Moves between elements:
kam: θ>keb, ζ>ruv, ε>paz, α>muz, ξ>fal, β>nok
ruv: θ>toz, ζ>vad, ε>kup, α>kam, ξ>ril, β>pem
doz: θ>guz, ζ>bap, ε>naz, α>gil, ξ>vud, β>nav
vud: θ>guk, ζ>gaf, ε>zep, α>zab, ξ>peg, β>fes
dif: θ>gol, ζ>lig, ε>bon, α>feg, ξ>mil, β>guk
neb: θ>vog, ζ>ner, ε>tol, α>faz, ξ>rur, β>boz
bap: θ>zab, ζ>pef, ε>peg, α>doz, ξ>gaf, β>tib
naz: θ>kot, ζ>peg, ε>dif, α>guk, ξ>zep, β>gil
vib: θ>gel, ζ>kan, ε>gef, α>ruz, ξ>nom, β>fal
kot: θ>maz, ζ>pur, ε>gol, α>tok, ξ>feg, β>puz
suv: θ>gil, ζ>rab, ε>vud, α>fes, ξ>bap, β>lud
guk: θ>tok, ζ>naz, ε>feg, α>dad, ξ>pur, β>buk
pur: θ>kez, ζ>zep, ε>vev, α>kot, ξ>dif, β>guz
pef: θ>vud, ζ>mek, ε>puz, α>bap, ξ>buk, β>ket
zof: θ>tol, ζ>rol, ε>sos, α>rur, ξ>pas, β>pir
rur: θ>nim, ζ>zof, ε>lud, α>koz, ξ>mok, β>zur
zab: θ>dad, ζ>vud, ε>pur, α>guz, ξ>naz, β>mek
zil: θ>dif, ζ>dad, ε>maz, α>zep, ξ>tok, β>vud
rig: θ>lav, ζ>gol, ε>dap, α>les, ξ>pem, β>lig
kup: θ>vel, ζ>lod, ε>fof, α>paz, ξ>vib, β>kam
gol: θ>nok, ζ>vev, ε>paf, α>rig, ξ>lim, β>tok
peg: θ>pur, ζ>puz, ε>lig, α>naz, ξ>zil, β>doz
vog: θ>sos, ζ>koz, ε>los, α>pas, ξ>nim, β>nof
fal: θ>gos, ζ>ril, ε>ruz, α>toz, ξ>kup, β>dap
kan: θ>fof, ζ>gos, ε>foz, α>vib, ξ>vif, β>ril
gaf: θ>naz, ζ>buk, ε>zil, α>vud, ξ>puz, β>suv
tok: θ>mil, ζ>kot, ε>rig, α>lig, ξ>kez, β>peg
ruz: θ>boz, ζ>vib, ε>pir, α>vel, ξ>fof, β>toz
toz: θ>kan, ζ>fal, ε>vel, α>keb, ξ>paz, β>kar
kez: θ>les, ζ>feg, ε>pem, α>maz, ξ>gol, β>zil
nof: θ>rur, ζ>pud, ε>pas, α>ner, ξ>rol, β>fof
lav: θ>ruv, ζ>nok, ε>vik, α>vit, ξ>kar, β>vev
mok: θ>kib, ζ>pas, ε>tib, α>tol, ξ>sos, β>neb
foz: θ>ner, ζ>boz, ε>rol, α>gef, ξ>pud, β>vib
rab: θ>doz, ζ>zib, ε>gaf, α>suv, ξ>pef, β>sos
faz: θ>pas, ζ>neb, ε>nim, α>rol, ξ>koz, β>foz
pas: θ>lud, ζ>vog, ε>ket, α>mok, ξ>nos, β>ner
zib: θ>bap, ζ>nav, ε>buk, α>rab, ξ>mek, β>nos
nav: θ>pef, ζ>tib, ε>gil, α>zib, ξ>fes, β>nim
ket: θ>fes, ζ>los, ε>bap, α>tib, ξ>rab, β>mok
zur: θ>rol, ζ>pir, ε>koz, α>pud, ξ>neb, β>vif
sos: θ>nav, ζ>nos, ε>suv, α>lud, ξ>ket, β>rur
zep: θ>feg, ζ>zil, ε>mil, α>pur, ξ>lig, β>zab
dad: θ>lig, ζ>guk, ε>kez, α>zil, ξ>kot, β>gaf
tib: θ>mek, ζ>ket, ε>doz, α>nav, ξ>suv, β>tol
dap: θ>vik, ζ>paf, ε>toz, α>kar, ξ>kam, β>les
bon: θ>paf, ζ>les, ε>vad, α>lim, ξ>lav, β>feg
buk: θ>peg, ζ>gil, ε>dad, α>gaf, ξ>guz, β>rab
nim: θ>ket, ζ>tol, ε>zib, α>nos, ξ>kib, β>rol
muz: θ>lod, ζ>kam, ε>gos, α>vik, ξ>toz, β>lav
feg: θ>rig, ζ>dif, ε>lim, α>kez, ξ>vev, β>dad
nom: θ>pir, ζ>vif, ε>nof, α>fof, ξ>foz, β>kup
maz: θ>bon, ζ>kez, ε>nok, α>mil, ξ>rig, β>zep
fof: θ>zur, ζ>nom, ε>ner, α>gel, ξ>gef, β>paz
gef: θ>neb, ζ>foz, ε>zof, α>pir, ξ>nof, β>ruz
ner: θ>koz, ζ>nof, ε>mok, α>neb, ξ>zof, β>gel
pir: θ>faz, ζ>gef, ε>rur, α>zur, ξ>ner, β>vel
paf: θ>muz, ζ>vit, ε>fal, α>dap, ξ>ruv, β>rig
boz: θ>nof, ζ>gel, ε>faz, α>foz, ξ>zur, β>kan
vel: θ>foz, ζ>ruz, ε>zur, α>vif, ξ>gel, β>keb
tol: θ>los, ζ>mok, ε>nav, α>nim, ξ>lud, β>faz
paz: θ>vif, ζ>kup, ε>gel, α>gos, ξ>ruz, β>muz
gel: θ>pud, ζ>fof, ε>neb, α>boz, ξ>pir, β>gos
fes: θ>buk, ζ>suv, ε>zab, α>mek, ξ>doz, β>kib
vev: θ>pem, ζ>mil, ε>vit, α>gol, ξ>bon, β>kot
puz: θ>zep, ζ>guz, ε>tok, α>peg, ξ>dad, β>bap
mil: θ>lim, ζ>maz, ε>lav, α>vev, ξ>les, β>pur
les: θ>vit, ζ>rig, ε>kar, α>bon, ξ>nok, β>dif
gos: θ>nom, ζ>paz, ε>boz, α>kan, ξ>vel, β>vik
ril: θ>paz, ζ>vik, ε>vib, α>fal, ξ>lod, β>paf
kar: θ>ril, ζ>dap, ε>keb, α>vad, ξ>muz, β>bon
koz: θ>nos, ζ>rur, ε>kib, α>vog, ξ>tol, β>pud
los: θ>suv, ζ>kib, ε>pef, α>ket, ξ>zib, β>pas
vad: θ>fal, ζ>kar, ε>lod, α>ruv, ξ>vik, β>lim
pem: θ>kar, ζ>lim, ε>kam, α>nok, ξ>paf, β>maz
guz: θ>zil, ζ>zab, ε>kot, α>puz, ξ>guk, β>pef
vik: θ>kup, ζ>muz, ε>kan, α>ril, ξ>keb, β>vit
nok: θ>vad, ζ>pem, ε>muz, α>lav, ξ>dap, β>mil
keb: θ>vib, ζ>toz, ε>vif, α>lod, ξ>gos, β>vad
lud: θ>zib, ζ>sos, ε>fes, α>kib, ξ>tib, β>koz
mek: θ>gaf, ζ>fes, ε>guz, α>pef, ξ>gil, β>los
kib: θ>rab, ζ>lud, ε>mek, α>los, ξ>nav, β>vog
nos: θ>tib, ζ>nim, ε>rab, α>sos, ξ>los, β>zof
vif: θ>gef, ζ>vel, ε>pud, α>nom, ξ>boz, β>lod
lig: θ>vev, ζ>tok, ε>les, α>dif, ξ>maz, β>naz
vit: θ>kam, ζ>lav, ε>ril, α>paf, ξ>vad, β>gol
rol: θ>mok, ζ>faz, ε>nos, α>zof, ξ>vog, β>gef
pud: θ>zof, ζ>zur, ε>vog, α>nof, ξ>faz, β>nom
gil: θ>puz, ζ>doz, ε>guk, α>buk, ξ>zab, β>zib
lod: θ>ruz, ζ>keb, ε>nom, α>kup, ξ>kan, β>ruv
lim: θ>dap, ζ>bon, ε>ruv, α>pem, ξ>vit, β>kez

In the rows, 59 means zero.

The rows follow the links: the fewer symbols apart two elements are, the more alike their rows tend to be.

Each row is also shifted at random along 4 hidden directions that mean nothing.

Known rows, each with its element:
(63, 62, 66, 51, 53, 62, 60, 71, 67, 55, 75, 68, 47, 55, 63, 64, 58, 64, 56, 60, 59, 62, 59, 45, 65, 46, 64, 52, 40, 61, 41, 78, 62, 50, 53, 61, 48, 79, 53, 64, 61, 51, 56, 59, 54, 57, 44, 61) | faz
(23, 58, 55, 59, 59, 61, 59, 59, 56, 63, 55, 57, 60, 57, 62, 56, 57, 61, 59, 62, 59, 61, 58, 63, 57, 65, 53, 64, 58, 58, 62, 55, 55, 62, 58, 59, 58, 53, 64, 60, 59, 59, 58, 59, 63, 59, 63, 56) | maz
(67, 60, 66, 59, 67, 51, 57, 42, 65, 51, 49, 55, 64, 67, 43, 64, 59, 52, 64, 46, 57, 50, 60, 50, 53, 55, 69, 50, 70, 55, 59, 49, 61, 62, 64, 56, 60, 60, 51, 48, 58, 59, 52, 61, 55, 57, 52, 59) | zof
(52, 55, 54, 62, 56, 63, 58, 68, 55, 65, 59, 57, 62, 56, 65, 54, 58, 62, 59, 68, 60, 65, 54, 67, 57, 66, 51, 66, 57, 58, 63, 57, 57, 62, 56, 59, 61, 51, 65, 61, 62, 60, 61, 56, 61, 60, 66, 59) | tok
(78, 58, 54, 55, 58, 66, 55, 79, 59, 67, 61, 62, 58, 53, 64, 53, 55, 70, 56, 70, 62, 69, 57, 65, 52, 65, 50, 69, 42, 59, 51, 58, 53, 59, 55, 59, 58, 53, 67, 65, 61, 61, 55, 54, 65, 56, 62, 57) | mil
(51, 65, 62, 42, 77, 60, 54, 54, 69, 59, 42, 61, 59, 58, 42, 62, 48, 71, 61, 49, 61, 56, 67, 48, 38, 62, 62, 63, 44, 55, 42, 40, 45, 62, 63, 56, 50, 56, 62, 54, 54, 60, 35, 63, 70, 49, 46, 49) | kar
(19, 58, 57, 60, 59, 59, 62, 46, 56, 62, 50, 54, 59, 57, 62, 59, 55, 58, 62, 57, 58, 57, 56, 59, 60, 66, 53, 62, 67, 56, 68, 54, 56, 65, 59, 60, 54, 53, 64, 57, 57, 54, 58, 65, 64, 61, 61, 55) | feg
(88, 60, 59, 58, 68, 53, 52, 67, 63, 53, 56, 60, 68, 66, 43, 57, 64, 56, 57, 56, 60, 57, 65, 62, 47, 55, 69, 57, 57, 60, 51, 48, 59, 55, 66, 54, 72, 54, 52, 55, 58, 72, 56, 50, 55, 53, 61, 61) | zur
(60, 65, 64, 45, 63, 60, 63, 50, 64, 55, 60, 66, 46, 54, 57, 66, 53, 65, 57, 49, 58, 53, 67, 43, 61, 50, 65, 55, 47, 61, 45, 66, 54, 54, 59, 61, 46, 74, 57, 62, 53, 53, 50, 68, 63, 55, 44, 53) | ruz
(76, 63, 59, 55, 60, 56, 63, 52, 58, 55, 62, 63, 53, 58, 59, 62, 60, 58, 56, 52, 58, 53, 66, 55, 65, 52, 65, 55, 59, 64, 56, 65, 59, 53, 62, 60, 57, 67, 56, 62, 54, 60, 62, 63, 58, 59, 57, 58) | fof
(66, 55, 58, 67, 53, 57, 54, 78, 59, 56, 70, 60, 66, 64, 58, 55, 68, 53, 56, 67, 60, 64, 55, 68, 60, 54, 63, 56, 59, 60, 58, 63, 68, 54, 58, 56, 73, 58, 52, 59, 65, 67, 69, 46, 48, 60, 66, 68) | nim
(55, 59, 65, 61, 67, 51, 55, 48, 65, 51, 51, 54, 68, 69, 42, 62, 61, 51, 63, 50, 58, 53, 59, 55, 51, 55, 69, 51, 70, 55, 59, 47, 63, 62, 64, 54, 65, 57, 50, 48, 60, 62, 54, 56, 53, 57, 55, 61) | vog
(46, 62, 60, 55, 59, 57, 59, 66, 61, 54, 68, 66, 55, 59, 57, 60, 62, 59, 54, 57, 59, 57, 65, 56, 61, 49, 67, 55, 52, 64, 49, 67, 61, 50, 61, 58, 62, 68, 53, 63, 57, 63, 61, 57, 55, 57, 56, 61) | foz
(81, 63, 58, 51, 60, 59, 61, 62, 59, 57, 64, 66, 51, 55, 60, 60, 58, 63, 54, 56, 59, 57, 68, 56, 61, 53, 62, 59, 49, 65, 50, 65, 55, 51, 61, 60, 57, 66, 58, 66, 54, 61, 59, 61, 61, 56, 56, 56) | vib
(85, 52, 57, 72, 60, 55, 49, 73, 59, 58, 56, 51, 78, 69, 49, 52, 67, 51, 62, 67, 60, 65, 51, 74, 47, 64, 60, 60, 68, 55, 66, 44, 65, 63, 61, 52, 79, 42, 55, 51, 67, 71, 63, 43, 51, 58, 71, 67) | suv
(2, 62, 53, 58, 56, 57, 67, 50, 50, 58, 63, 63, 51, 55, 68, 59, 61, 58, 53, 55, 58, 52, 68, 63, 71, 56, 60, 60, 64, 67, 65, 68, 58, 53, 62, 63, 60, 63, 61, 67, 51, 62, 69, 65, 61, 62, 65, 56) | vik
(62, 65, 60, 42, 66, 64, 57, 68, 66, 61, 60, 68, 49, 51, 56, 61, 51, 74, 55, 57, 61, 61, 67, 49, 50, 56, 59, 63, 33, 61, 37, 60, 48, 54, 58, 59, 48, 66, 62, 65, 55, 58, 43, 62, 67, 51, 47, 52) | muz
(19, 57, 60, 60, 54, 62, 64, 46, 56, 63, 56, 55, 53, 54, 68, 61, 53, 60, 62, 58, 57, 59, 53, 54, 66, 64, 51, 59, 64, 56, 67, 64, 58, 64, 54, 63, 46, 61, 64, 58, 59, 47, 58, 68, 63, 63, 56, 55) | kot
(61, 57, 65, 60, 64, 59, 56, 43, 65, 60, 43, 50, 64, 61, 51, 62, 51, 58, 68, 54, 58, 58, 50, 50, 50, 67, 55, 58, 66, 48, 63, 45, 57, 71, 57, 58, 49, 53, 61, 47, 62, 49, 46, 64, 62, 59, 51, 55) | guz
(76, 55, 64, 65, 60, 57, 57, 45, 62, 58, 48, 50, 65, 63, 54, 62, 56, 53, 67, 56, 57, 58, 49, 54, 56, 64, 57, 55, 72, 50, 68, 50, 62, 69, 57, 58, 54, 54, 58, 48, 63, 51, 54, 61, 57, 61, 55, 59) | bap
(39, 56, 64, 62, 50, 62, 63, 50, 60, 61, 60, 55, 54, 56, 67, 62, 55, 57, 64, 60, 57, 61, 48, 50, 67, 61, 53, 55, 63, 53, 65, 67, 63, 65, 51, 62, 45, 65, 60, 56, 63, 44, 58, 65, 58, 64, 52, 59) | gaf
(38, 62, 54, 54, 58, 59, 63, 60, 53, 60, 64, 65, 52, 54, 65, 57, 60, 62, 53, 58, 59, 56, 68, 63, 65, 56, 59, 62, 54, 66, 57, 66, 55, 52, 61, 61, 60, 62, 61, 68, 53, 63, 64, 61, 62, 59, 63, 56) | ril
(33, 60, 55, 58, 68, 56, 60, 41, 55, 60, 42, 53, 64, 60, 53, 59, 55, 58, 62, 51, 59, 52, 63, 62, 52, 68, 57, 63, 70, 58, 68, 43, 52, 65, 65, 58, 60, 48, 64, 55, 53, 62, 55, 64, 66, 58, 63, 53) | lim
(57, 57, 65, 67, 56, 53, 63, 36, 58, 53, 55, 52, 61, 64, 57, 64, 61, 47, 65, 51, 55, 52, 53, 53, 67, 57, 62, 49, 80, 55, 72, 60, 67, 64, 59, 59, 56, 62, 53, 50, 60, 51, 63, 65, 53, 64, 57, 61) | lud
(46, 56, 67, 60, 52, 62, 61, 54, 64, 59, 61, 56, 53, 57, 64, 64, 55, 59, 64, 60, 57, 62, 47, 46, 65, 57, 55, 53, 58, 52, 59, 67, 63, 63, 51, 61, 44, 68, 58, 55, 65, 44, 54, 64, 56, 62, 47, 60) | pef
(35, 54, 54, 65, 48, 65, 58, 78, 54, 65, 70, 59, 59, 55, 73, 53, 62, 61, 56, 74, 60, 70, 51, 69, 65, 63, 49, 64, 54, 60, 63, 68, 62, 58, 52, 60, 62, 55, 63, 64, 65, 58, 68, 52, 57, 63, 68, 63) | dad
(47, 56, 60, 68, 58, 53, 54, 66, 59, 53, 63, 57, 68, 67, 52, 57, 68, 49, 59, 61, 58, 59, 56, 66, 57, 55, 66, 54, 68, 59, 62, 56, 67, 57, 62, 55, 73, 55, 50, 55, 63, 67, 66, 49, 48, 59, 65, 67) | tol

From each start, follow one symbol. Which element do you reach?
Answers are names.
---
(63, 55, 63, 66, 56, 56, 57, 58, 61, 56, 60, 54, 64, 64, 56, 60, 63, 52, 62, 60, 58, 60, 51, 58, 60, 57, 61, 53, 68, 55, 64, 58, 66, 62, 58, 57, 62, 58, 54, 53, 64, 57, 62, 56, 52, 61, 59, 64)
β
mok
---
(74, 60, 51, 55, 68, 59, 55, 67, 56, 62, 52, 60, 65, 59, 53, 53, 59, 64, 55, 61, 62, 60, 67, 70, 47, 65, 58, 68, 53, 62, 56, 46, 51, 58, 64, 56, 69, 46, 64, 62, 55, 72, 56, 53, 65, 54, 68, 56)
α
kar
---
(12, 55, 60, 62, 61, 61, 52, 68, 63, 61, 54, 55, 67, 62, 53, 56, 58, 60, 62, 64, 60, 65, 52, 62, 48, 64, 56, 62, 57, 53, 58, 49, 59, 64, 57, 56, 62, 50, 59, 54, 65, 60, 53, 52, 58, 57, 60, 60)
ζ
peg
---
(55, 64, 58, 49, 63, 59, 60, 64, 60, 58, 63, 67, 52, 56, 58, 59, 58, 65, 53, 56, 60, 57, 69, 56, 58, 53, 63, 60, 46, 64, 47, 63, 54, 51, 61, 60, 58, 65, 58, 65, 54, 63, 56, 60, 62, 55, 55, 56)
ξ
ruz
---
(39, 57, 55, 58, 50, 67, 61, 73, 56, 66, 68, 62, 52, 50, 74, 56, 56, 66, 56, 70, 60, 68, 54, 61, 65, 62, 48, 65, 46, 60, 57, 70, 57, 58, 51, 62, 52, 61, 66, 66, 62, 54, 61, 59, 62, 61, 60, 58)
ζ
lig
---
(71, 62, 54, 54, 68, 55, 55, 64, 58, 57, 55, 62, 63, 61, 50, 56, 61, 61, 55, 56, 61, 56, 70, 66, 49, 58, 65, 63, 55, 64, 53, 49, 54, 54, 67, 56, 71, 52, 58, 61, 54, 73, 58, 54, 62, 53, 65, 57)
ε
fof
---
(90, 61, 51, 55, 70, 56, 54, 69, 57, 59, 53, 62, 67, 61, 49, 53, 61, 62, 54, 59, 61, 58, 70, 72, 46, 62, 62, 67, 54, 64, 54, 44, 52, 55, 67, 55, 75, 46, 61, 62, 54, 77, 58, 51, 63, 52, 69, 57)
θ
gos
---
(41, 56, 64, 64, 49, 59, 61, 60, 60, 56, 69, 59, 55, 60, 65, 62, 62, 54, 60, 62, 57, 61, 51, 53, 69, 53, 60, 51, 62, 57, 61, 72, 68, 58, 53, 60, 55, 69, 54, 58, 64, 51, 64, 59, 51, 63, 54, 64)
α
ket
---
(24, 60, 64, 58, 61, 56, 53, 70, 66, 52, 65, 62, 62, 65, 49, 60, 64, 56, 58, 58, 59, 60, 60, 55, 54, 49, 69, 52, 53, 59, 48, 60, 64, 54, 60, 55, 65, 64, 49, 56, 62, 63, 57, 51, 50, 55, 53, 64)
ζ
zof
---
(59, 64, 59, 56, 73, 49, 65, 17, 55, 53, 36, 52, 61, 64, 46, 65, 55, 52, 63, 36, 56, 39, 70, 54, 56, 62, 66, 56, 82, 59, 71, 41, 53, 64, 71, 59, 57, 53, 59, 51, 47, 61, 54, 73, 66, 59, 59, 50)
ε
nom
---
(76, 58, 61, 66, 58, 52, 59, 51, 57, 53, 59, 56, 64, 65, 55, 60, 65, 48, 60, 55, 57, 54, 58, 61, 63, 55, 65, 52, 74, 59, 67, 58, 66, 58, 62, 57, 67, 58, 52, 55, 59, 62, 66, 57, 52, 61, 63, 63)
ε
kib
---
(63, 58, 59, 57, 56, 63, 64, 45, 57, 64, 52, 55, 53, 53, 68, 61, 51, 62, 63, 58, 58, 59, 53, 53, 64, 66, 49, 61, 61, 55, 66, 60, 55, 66, 54, 63, 44, 60, 67, 58, 58, 46, 55, 69, 66, 62, 55, 53)
ξ
maz
---
(58, 53, 56, 68, 54, 61, 55, 72, 57, 63, 61, 54, 67, 61, 62, 53, 62, 56, 60, 69, 60, 67, 49, 69, 56, 65, 53, 62, 62, 56, 65, 55, 62, 63, 56, 57, 67, 49, 60, 57, 66, 61, 63, 50, 55, 61, 67, 64)
ξ
naz
